Here is a tiny trained network, its code and every weight. The questions are about switching its units off for an input and a class, where a switched-off unit gives its printed mean instead of its output.

import numpy as np


def w(rows, s, z=0):
    codes = np.array(rows[::2]) - 128.0
    scale = np.full(codes.shape[1], s)
    scale[-1] = z or s
    return codes * scale


def norm(h):
    return h / np.sqrt((h * h).mean(-1, keepdims=True) + 1e-5)


def f(y):
    return np.maximum(y, 0)


def log_softmax(a):
    a = a - a.max(-1, keepdims=True)
    return a - np.log(np.exp(a).sum(-1, keepdims=True))


def net(x, mask):
    res = np.array(x, float).reshape(1, 2) / 4 @ E
    u = 0
    for l in range(4):
        y = f(norm(res) @ A[l][:, :-1].T + A[l][:, -1])
        res = res + np.where(mask[u : u + 8], y, B[l][:, -1]) @ B[l][:, :-1]
        u += 8
    return log_softmax(norm(res)[-1] @ U[:, :-1].T + U[:, -1])


A, B = {}, {}
E = w([
[40,100,158],'x0',
[254,137,158],'x1',
],0.0041)
A[0] = w([
[134,130,2,94],'L0N1',
[219,215,105,173],'L0N2',
[52,67,171,146],'L0N3',
[195,140,105,232],'L0N4',
[110,60,178,252],'L0N5',
[50,93,178,124],'L0N6',
[43,144,199,103],'L0N7',
[62,130,132,123],'L0N8',
],0.0055,0.0019)
B[0] = w([
[182,43,29,171],'L0N1',
[86,16,134,254],'L0N2',
[170,67,1,207],'L0N3',
[70,71,156,232],'L0N4',
[176,132,61,203],'L0N5',
[212,123,95,200],'L0N6',
[204,111,90,193],'L0N7',
[76,163,73,184],'L0N8',
],0.0042,0.0039)
A[1] = w([
[169,149,159,143],'L1N1',
[118,239,81,132],'L1N2',
[151,187,59,132],'L1N3',
[156,139,182,112],'L1N4',
[87,39,98,173],'L1N5',
[35,254,91,1],'L1N6',
[42,98,165,136],'L1N7',
[159,110,148,117],'L1N8',
],0.0085,0.0067)
B[1] = w([
[81,113,137,146],'L1N1',
[44,172,199,138],'L1N2',
[122,156,209,161],'L1N3',
[70,96,205,139],'L1N4',
[179,215,127,254],'L1N5',
[251,1,198,128],'L1N6',
[233,175,127,143],'L1N7',
[125,124,79,153],'L1N8',
],0.0072,0.0082)
A[2] = w([
[67,161,58,106],'L2N1',
[148,181,235,210],'L2N2',
[180,52,138,248],'L2N3',
[184,161,101,85],'L2N4',
[110,253,122,34],'L2N5',
[149,122,239,145],'L2N6',
[161,183,254,47],'L2N7',
[56,184,151,38],'L2N8',
],0.0074,0.0017)
B[2] = w([
[60,43,213,182],'L2N1',
[35,61,253,202],'L2N2',
[72,216,82,240],'L2N3',
[178,154,150,253],'L2N4',
[88,116,203,234],'L2N5',
[2,93,144,188],'L2N6',
[30,131,178,183],'L2N7',
[95,74,136,144],'L2N8',
],0.0059,0.0043)
A[3] = w([
[115,21,70,3],'L3N1',
[106,177,184,36],'L3N2',
[27,74,113,152],'L3N3',
[26,171,158,82],'L3N4',
[148,209,102,133],'L3N5',
[159,1,51,103],'L3N6',
[152,25,86,30],'L3N7',
[104,63,7,47],'L3N8',
],0.0061,0.0045)
B[3] = w([
[77,58,90,128],'L3N1',
[196,126,165,170],'L3N2',
[92,35,113,221],'L3N3',
[136,85,56,254],'L3N4',
[135,114,33,220],'L3N5',
[221,254,205,128],'L3N6',
[173,31,95,128],'L3N7',
[248,232,119,128],'L3N8',
],0.0071,0.0035)
U = w([
[1,21,198,87],'0',
[202,186,60,197],'1',
[185,211,194,2],'2',
],0.0097,0.00098)

Each question gives the input, the list of numbers given to net, and the class t.
The units are the neurons (one row each of A and B). Each row of codes is followed by its name. A weight is (code - 128) times the scale printed after its matrix; where a second scale follows, it is the last column's (A, B and U).
mask holds one flag per neuron, layer by layer. A switched-off neuron (its flag False) gives its mean, the last column of its row in B, instead of its output. The means were averaged over made-up inputs and are rounded, as every weight is.
A unit's drop is (log p(t) with every unit on - log p(t) with that unit switched off) / (log p(t) with every unit on - log p(t) with every unit switched off).
most important unit: the unit with the biggest drop
top k neurons: the k neurons with the biggest drops, biggest first
k most important neurons of layer l: the k neurons of layer l with the biggest drops, biggest first
drop when u is switched off: that unit's drop, to one decimal
input [0,-1], class 2: most important unit -> L0N3
input [8,-6], class 1: 3 most important neurons of layer 2 -> L2N2, L2N6, L2N7
input [2,-2], class 2: 4 most important neurons of layer 1 -> L1N3, L1N2, L1N8, L1N7
input [1,-1], class 2: top 2 neurons -> L0N3, L1N3
input [-1,4], class 0: top 3 neurons -> L0N1, L0N3, L0N8
input [6,-4], class 1: top 4 neurons -> L2N2, L1N5, L0N3, L2N6
input [-4,-3], class 1: top 2 neurons -> L0N1, L3N5
input [8,-3], class 1: top 2 neurons -> L1N5, L0N3
input [-2,-3], class 2: top 4 neurons -> L0N1, L2N6, L1N4, L1N1
input [7,6], class 1: top 2 neurons -> L0N5, L1N5
input [8,-4], class 1: top 3 neurons -> L1N7, L1N5, L0N3
input [-1,-2], class 2: 3 most important neurons of layer 0 -> L0N1, L0N2, L0N3
input [-3,5], class 0: top 2 neurons -> L0N3, L0N1
input [0,-3], class 2: top 2 neurons -> L0N3, L0N7
input [0,1], class 2: most important unit -> L1N7
input [7,-6], class 1: top 3 neurons -> L2N2, L1N7, L1N5
input [-1,-3], class 2: 3 most important neurons of layer 2 -> L2N6, L2N7, L2N4
input [-1,1], class 2: top 2 neurons -> L1N7, L1N3
input [8,5], class 1: drop when L3N5 is switched off -> 0.0
input [-1,5], class 0: drop when L0N3 is switched off -> 1.4
input [7,1], class 1: drop when L0N3 is switched off -> 0.4
input [-4,8], class 0: drop when L0N3 is switched off -> 1.0
input [7,2], class 1: top neuron -> L0N3
